Below is a small trained network, with its code and all its weights. Each question gives an input and a class and asks what happens when units are switched off, that is, made to give their printed mean instead of their output.

import numpy as np


def w(rows, s, z=0):
    codes = np.array(rows[::2]) - 128.0
    scale = np.full(codes.shape[1], s)
    scale[-1] = z or s
    return codes * scale


def norm(h):
    return h / np.sqrt((h * h).mean(-1, keepdims=True) + 1e-5)


def f(y):
    return np.maximum(y, 0)


def log_softmax(a):
    a = a - a.max(-1, keepdims=True)
    return a - np.log(np.exp(a).sum(-1, keepdims=True))


def net(x, mask):
    res = np.array(x, float).reshape(1, 6) / 4 @ E
    u = 0
    for l in range(3):
        y = f(norm(res) @ A[l][:, :-1].T + A[l][:, -1])
        res = res + np.where(mask[u : u + 9], y, B[l][:, -1]) @ B[l][:, :-1]
        u += 9
    return log_softmax(norm(res)[-1] @ U[:, :-1].T + U[:, -1])


A, B = {}, {}
E = w([
[70,128,122,34,150,170],'x0',
[31,2,114,89,161,107],'x1',
[50,178,174,109,150,60],'x2',
[162,128,74,183,69,100],'x3',
[163,91,210,123,157,208],'x4',
[129,127,51,186,211,213],'x5',
],0.0067)
A[0] = w([
[147,253,113,128,127,109,13],'L0N1',
[133,141,94,198,134,126,143],'L0N2',
[123,79,100,146,118,101,17],'L0N3',
[139,204,155,127,120,128,1],'L0N4',
[154,143,163,130,68,124,13],'L0N5',
[146,129,120,173,112,99,166],'L0N6',
[110,139,101,149,95,120,50],'L0N7',
[90,169,88,106,232,134,155],'L0N8',
[103,142,176,72,110,132,25],'L0N9',
],0.013,0.002)
B[0] = w([
[145,25,72,196,121,30,249],'L0N1',
[111,99,155,19,135,102,211],'L0N2',
[189,13,182,179,97,65,171],'L0N3',
[120,2,133,203,125,157,199],'L0N4',
[69,131,174,114,163,195,184],'L0N5',
[158,189,136,178,144,105,196],'L0N6',
[70,88,157,162,157,32,160],'L0N7',
[82,174,148,145,103,212,254],'L0N8',
[43,103,65,96,149,86,204],'L0N9',
],0.0071,0.006)
A[1] = w([
[112,103,126,132,205,161,99],'L1N1',
[199,102,88,159,195,50,127],'L1N2',
[54,125,254,182,109,92,145],'L1N3',
[180,160,147,165,181,166,148],'L1N4',
[91,76,54,67,145,156,127],'L1N5',
[115,184,124,154,79,82,53],'L1N6',
[2,110,150,53,59,132,7],'L1N7',
[143,175,139,78,93,105,3],'L1N8',
[125,197,114,124,199,178,97],'L1N9',
],0.0079,0.0033)
B[1] = w([
[82,116,90,189,100,195,183],'L1N1',
[224,154,75,101,172,128,222],'L1N2',
[94,89,149,202,207,64,254],'L1N3',
[130,57,206,86,17,236,165],'L1N4',
[101,232,73,26,176,70,213],'L1N5',
[101,56,61,242,53,103,147],'L1N6',
[90,175,143,48,151,114,220],'L1N7',
[63,80,118,87,47,82,129],'L1N8',
[110,155,154,251,2,176,163],'L1N9',
],0.0068,0.0059)
A[2] = w([
[113,116,42,179,122,74,109],'L2N1',
[141,160,178,20,169,103,98],'L2N2',
[107,111,8,121,48,117,123],'L2N3',
[119,125,152,186,70,78,103],'L2N4',
[91,145,196,94,144,105,83],'L2N5',
[57,164,113,87,171,121,133],'L2N6',
[127,46,96,174,178,135,253],'L2N7',
[154,134,83,132,151,194,118],'L2N8',
[169,116,219,84,115,103,138],'L2N9',
],0.012,0.0023)
B[2] = w([
[114,82,191,133,164,94,226],'L2N1',
[145,133,36,91,100,136,179],'L2N2',
[60,151,179,182,161,77,188],'L2N3',
[131,97,250,167,142,134,191],'L2N4',
[70,145,32,124,206,110,178],'L2N5',
[132,156,87,78,83,155,216],'L2N6',
[152,184,126,136,122,61,254],'L2N7',
[202,128,127,92,92,153,170],'L2N8',
[47,142,141,116,141,132,155],'L2N9',
],0.011,0.0091)
U = w([
[130,87,164,169,164,71,216],'0',
[219,121,59,99,101,160,2],'1',
[35,143,52,47,156,145,136],'2',
[136,146,128,120,77,248,184],'3',
],0.017,0.0028)

Each question gives the input, the list of numbers given to net, and the class t.
The units are the neurons (one row each of A and B). Each row of codes is followed by its name. A weight is (code - 128) times the scale printed after its matrix; where a second scale follows, it is the last column's (A, B and U).
mask holds one flag per neuron, layer by layer. A switched-off neuron (its flag False) gives its mean, the last column of its row in B, instead of its output. The means were averaged over made-up inputs and are rounded, as every weight is.
A unit's drop is (log p(t) with every unit on - log p(t) with that unit switched off) / (log p(t) with every unit on - log p(t) with every unit switched off).
The circuit of an input: a set's keep is (log p(t) with only the set's units on - log p(t) with every unit switched off) / (log p(t) with every unit on - log p(t) with every unit switched off). Starting from the 12 units with the biggest drops (on a tie, the unit counted first), units are removed one at a time, each time the one whose removal leaves the highest keep (on an exact tie, the one counted first), for as long as the keep stays at least 0.8.
units of the circuit, in order: the units of the circuit, biggest drop first
most important unit: the unit with the biggest drop
top k neurons: the k neurons with the biggest drops, biggest first
top k neurons in layer l: the k neurons of layer l with the biggest drops, biggest first
drop when u is switched off: that unit's drop, to one decimal
input [4,5,-7,1,-7,-2], class 0: units of the circuit, in order => [L0N3]
input [-4,7,-7,4,5,7], class 1: units of the circuit, in order => [L2N8 L1N3]
input [3,2,-8,5,-5,4], class 0: top 3 neurons => [L0N3 L2N3 L1N7]
input [-8,1,-8,-6,-7,8], class 1: top 2 neurons in layer 0 => [L0N1 L0N9]
input [-2,1,-3,1,5,3], class 3: top 2 neurons in layer 1 => [L1N4 L1N3]
input [-1,-8,0,4,7,6], class 1: top 2 neurons => [L0N1 L0N8]
input [1,-8,-7,8,-4,7], class 0: top 3 neurons in layer 2 => [L2N3 L2N1 L2N6]
input [-2,-1,-8,-7,1,-4], class 3: top 2 neurons => [L0N2 L1N3]
input [-1,3,-8,-7,0,0], class 1: top 2 neurons => [L2N8 L0N9]
input [-2,1,-3,-3,2,1], class 3: top 2 neurons => [L0N1 L1N4]
input [8,-4,-6,5,-3,0], class 0: top 2 neurons in layer 0 => [L0N1 L0N9]
input [0,-1,3,-3,0,4], class 3: drop when L0N8 is switched off => 0.7
input [1,6,5,-4,3,-8], class 2: drop when L1N7 is switched off => 0.0
input [-6,6,-5,-6,7,5], class 3: most important unit => L0N1
input [1,-1,0,-8,1,3], class 3: drop when L1N9 is switched off => 0.1
input [-5,-7,-3,3,4,7], class 1: drop when L0N8 is switched off => 0.3
